Below are the code and all the weights of a small trained network. Each question names an input and a target symbol and asks about switching units off, where a switched-off unit gives its printed mean instead of its output.

import numpy as np


def w(rows, s, z=0):
    codes = np.array(rows[::2]) - 128.0
    scale = np.full(codes.shape[1], s)
    scale[-1] = z or s
    return codes * scale


def norm(h):
    return h / np.sqrt((h * h).mean(-1, keepdims=True) + 1e-5)


def f(y):
    return np.maximum(y, 0)


def softmax(a):
    e = np.exp(a - a.max(-1, keepdims=True))
    return e / e.sum(-1, keepdims=True)


def log_softmax(a):
    a = a - a.max(-1, keepdims=True)
    return a - np.log(np.exp(a).sum(-1, keepdims=True))


def net(x, mask):
    ids = ['αγδεζηθλμξπστφω'.index(c) for c in x.split()]
    T = len(ids)
    res = E[ids] + P[:T]
    u = 0
    for l in range(2):
        r = norm(res)
        for j in range(2):
            rows = slice(3 * j, 3 * j + 3)
            q, k, v = (r @ M[l][rows].T for M in (Q, K, V))
            z = softmax(np.where(np.tri(T) > 0, q @ k.T / 3**0.5, -1e9)) @ v
            o = O[l][rows]
            res = res + np.where(mask[u + j], z, o[:, -1]) @ o[:, :-1]
        u += 2
        y = f(norm(res) @ A[l][:, :-1].T + A[l][:, -1])
        res = res + np.where(mask[u : u + 12], y, B[l][:, -1]) @ B[l][:, :-1]
        u += 12
    return log_softmax(norm(res)[-1] @ U[:, :-1].T + U[:, -1])


Q, K, V, O, A, B = {}, {}, {}, {}, {}, {}
E = w([
[117,129,110,163,116,118],'α',
[110,208,88,4,92,216],'γ',
[118,128,102,165,124,116],'δ',
[111,139,102,165,107,114],'ε',
[110,132,103,162,115,110],'ζ',
[121,132,92,166,116,117],'η',
[154,131,96,164,121,106],'θ',
[71,90,83,135,154,148],'λ',
[54,121,88,113,83,110],'μ',
[162,177,116,140,66,124],'ξ',
[167,101,56,133,92,139],'π',
[190,184,125,155,133,145],'σ',
[150,141,124,156,172,182],'τ',
[198,116,108,121,189,138],'φ',
[121,187,160,117,163,93],'ω',
],0.015)
P = w([
[133,63,177,254,119,120],'0',
[132,100,146,219,123,123],'1',
[134,115,138,187,131,130],'2',
[127,134,119,164,138,124],'3',
[129,150,105,148,142,126],'4',
[125,161,94,124,148,125],'5',
[121,185,64,122,155,120],'6',
[98,222,26,116,167,118],'7',
],0.009)
Q[0] = w([
[122,27,182,103,64,171],'0.h1',
[105,103,201,97,178,97],'0.h1',
[148,126,252,97,86,121],'0.h1',
[114,49,222,68,74,121],'0.h2',
[184,94,141,121,70,149],'0.h2',
[126,181,36,117,94,95],'0.h2',
],0.013)
K[0] = w([
[154,97,206,200,123,60],'0.h1',
[109,65,153,135,53,110],'0.h1',
[112,61,129,204,122,106],'0.h1',
[133,78,153,246,98,115],'0.h2',
[93,102,176,184,174,157],'0.h2',
[137,169,95,98,154,200],'0.h2',
],0.013)
V[0] = w([
[140,112,195,143,191,195],'0.h1',
[60,44,106,92,126,97],'0.h1',
[202,74,185,66,100,161],'0.h1',
[152,77,99,141,199,7],'0.h2',
[151,89,66,140,40,169],'0.h2',
[89,180,213,140,129,50],'0.h2',
],0.011)
O[0] = w([
[34,204,113,103,183,175,106],'0.h1',
[153,72,102,97,108,171,6],'0.h1',
[160,189,55,81,84,122,2],'0.h1',
[166,75,94,174,248,50,105],'0.h2',
[146,99,55,156,33,141,203],'0.h2',
[114,150,229,65,150,69,47],'0.h2',
],0.011,0.0063)
A[0] = w([
[198,138,140,90,159,78,144],'0.n1',
[170,143,139,114,150,145,13],'0.n2',
[135,171,123,66,144,79,147],'0.n3',
[134,61,119,94,129,118,99],'0.n4',
[155,63,89,133,67,134,112],'0.n5',
[250,120,123,129,73,141,155],'0.n6',
[150,72,152,148,183,113,184],'0.n7',
[70,170,109,80,136,197,126],'0.n8',
[82,207,146,143,140,153,81],'0.n9',
[120,124,74,146,167,117,126],'0.n10',
[136,114,180,102,90,152,2],'0.n11',
[218,163,125,130,188,176,151],'0.n12',
],0.011,0.012)
B[0] = w([
[124,183,165,132,168,126,150],'0.n1',
[114,178,104,60,3,148,128],'0.n2',
[128,133,152,108,124,175,141],'0.n3',
[134,146,54,62,131,96,136],'0.n4',
[148,142,100,119,44,104,196],'0.n5',
[70,119,69,117,82,141,206],'0.n6',
[118,132,167,64,108,118,254],'0.n7',
[94,118,117,171,91,155,177],'0.n8',
[196,77,84,147,139,163,161],'0.n9',
[101,146,112,129,106,139,185],'0.n10',
[3,157,164,163,149,52,128],'0.n11',
[106,170,72,97,137,125,165],'0.n12',
],0.013,0.0088)
Q[1] = w([
[121,40,138,151,86,211],'1.h1',
[100,144,127,142,50,108],'1.h1',
[192,33,204,71,118,59],'1.h1',
[114,195,184,169,174,81],'1.h2',
[108,153,48,201,82,194],'1.h2',
[135,153,148,99,132,250],'1.h2',
],0.012)
K[1] = w([
[113,81,97,129,63,186],'1.h1',
[172,173,120,114,79,129],'1.h1',
[134,59,158,152,99,72],'1.h1',
[154,171,159,165,171,91],'1.h2',
[149,169,73,140,110,194],'1.h2',
[9,122,184,135,138,191],'1.h2',
],0.015)
V[1] = w([
[90,151,150,249,66,172],'1.h1',
[219,159,118,151,208,129],'1.h1',
[18,50,87,139,121,155],'1.h1',
[102,160,70,149,129,94],'1.h2',
[14,148,146,85,85,177],'1.h2',
[113,65,101,143,157,168],'1.h2',
],0.011)
O[1] = w([
[211,182,187,201,128,131,253],'1.h1',
[44,117,98,209,88,141,39],'1.h1',
[211,118,93,97,245,116,223],'1.h1',
[85,182,97,120,162,34,193],'1.h2',
[179,192,108,77,143,196,179],'1.h2',
[149,81,99,159,209,183,139],'1.h2',
],0.011,0.0071)
A[1] = w([
[70,164,167,16,48,88,112],'1.n1',
[156,34,56,100,139,139,224],'1.n2',
[182,59,123,69,188,150,36],'1.n3',
[123,186,197,23,160,182,24],'1.n4',
[95,123,195,81,57,237,71],'1.n5',
[69,88,135,110,79,80,104],'1.n6',
[55,219,196,37,158,149,53],'1.n7',
[56,119,117,155,70,167,112],'1.n8',
[137,68,211,111,174,221,49],'1.n9',
[139,67,123,8,119,126,55],'1.n10',
[188,183,153,119,126,72,123],'1.n11',
[146,72,130,1,117,159,3],'1.n12',
],0.0099,0.0068)
B[1] = w([
[180,152,155,148,237,120,179],'1.n1',
[62,160,128,156,85,160,253],'1.n2',
[115,96,110,69,123,187,166],'1.n3',
[99,187,120,100,105,249,152],'1.n4',
[139,143,147,35,114,173,167],'1.n5',
[168,177,150,99,193,94,153],'1.n6',
[90,151,202,118,202,146,163],'1.n7',
[106,161,193,81,120,160,159],'1.n8',
[100,198,56,191,44,133,150],'1.n9',
[113,157,116,77,136,67,152],'1.n10',
[119,162,123,95,166,156,206],'1.n11',
[141,135,116,62,156,20,142],'1.n12',
],0.014,0.0063)
U = w([
[222,232,139,110,98,75,27],'α',
[78,183,192,215,51,113,45],'γ',
[131,130,126,119,137,124,73],'δ',
[85,179,209,79,194,142,113],'ε',
[153,58,63,69,196,166,114],'ζ',
[36,195,36,99,148,100,58],'η',
[161,89,205,156,97,145,157],'θ',
[117,163,139,67,71,219,140],'λ',
[87,61,157,161,107,195,199],'μ',
[85,59,163,97,75,121,246],'ξ',
[184,42,153,146,158,149,202],'π',
[174,171,102,227,204,176,19],'σ',
[147,79,150,166,158,34,252],'τ',
[143,119,94,11,134,57,119],'φ',
[160,76,47,167,51,101,187],'ω',
],0.011,0.0036)

Each question gives the input, a string of symbols that net reads in full, and the target symbol t.
The units are the heads (3 rows each of Q, K, V and O) and the neurons (one row each of A and B). Each row of codes is followed by its name. A weight is (code - 128) times the scale printed after its matrix; where a second scale follows, it is the last column's (O, A, B and U).
mask holds one flag per unit, layer by layer, with each layer's heads first. A switched-off unit (its flag False) gives its mean, the last column of its rows in O or B, instead of its output. The means were averaged over made-up inputs and are rounded, as every weight is.
A unit's drop is (log p(t) with every unit on - log p(t) with that unit switched off) / (log p(t) with every unit on - log p(t) with every unit switched off).
The circuit of an input: a set's keep is (log p(t) with only the set's units on - log p(t) with every unit switched off) / (log p(t) with every unit on - log p(t) with every unit switched off). Starting from the 12 units with the biggest drops (on a tie, the unit counted first), units are removed one at a time, each time the one whose removal leaves the highest keep (on an exact tie, the one counted first), for as long as the keep stays at least 0.8.
units of the circuit, in order: the units of the circuit, biggest drop first
most important unit: the unit with the biggest drop
top k neurons in layer l: the k neurons of layer l with the biggest drops, biggest first
heads that matter: for each layer, one digit per head in row order, 1 if its drop is at least 0.15 and else 0, layers parted by /
drop when u is switched off: that unit's drop, to one decimal
input ω ξ θ, target ε: heads that matter -> 01 / 00
input ζ δ π δ δ μ τ π, target σ: most important unit -> 0.h1
input τ ζ σ ξ, target γ: heads that matter -> 10 / 10
input ε θ σ α ε, target γ: units of the circuit, in order -> 0.h1, 1.h1, 0.n6
input π φ ζ δ θ ω φ τ, target ε: units of the circuit, in order -> 0.h2, 0.n7
input θ η μ ζ ζ φ σ, target η: heads that matter -> 01 / 10
input π ξ λ μ, target α: heads that matter -> 00 / 10
input ω γ θ δ η, target λ: heads that matter -> 01 / 00
input ω θ θ ε, target τ: units of the circuit, in order -> 0.h2, 0.h1
input μ δ ξ θ μ α, target φ: heads that matter -> 10 / 10
input τ μ μ, target σ: units of the circuit, in order -> 0.h1, 0.n7, 1.h1
input δ ζ θ φ ζ δ, target η: units of the circuit, in order -> 0.h2, 1.h1, 0.h1
input ξ θ ξ λ ω τ θ δ, target σ: units of the circuit, in order -> 0.h1, 0.n9, 1.h1
input σ ω θ η, target ε: units of the circuit, in order -> 0.h2
input η η φ δ τ ξ ζ π, target ω: units of the circuit, in order -> 0.h2, 0.h1
input α ζ α θ δ, target τ: units of the circuit, in order -> 0.h2, 1.h2
input ζ α η μ τ, target σ: heads that matter -> 10 / 00
input η μ φ ζ θ τ δ ζ, target σ: top 2 neurons in layer 0 -> 0.n9, 0.n6
input θ η τ γ δ θ α μ, target λ: drop when 1.h1 is switched off -> -0.2
input θ α ω α ξ ε, target α: drop when 0.h1 is switched off -> 0.2
input ζ η θ ε π δ, target ω: units of the circuit, in order -> 0.h2
input δ σ α δ α π ξ, target ω: drop when 0.h1 is switched off -> 0.3
input ζ τ μ θ π π, target ω: drop when 0.n1 is switched off -> 0.0
input λ π α π θ μ θ, target φ: top 2 neurons in layer 0 -> 0.n7, 0.n6
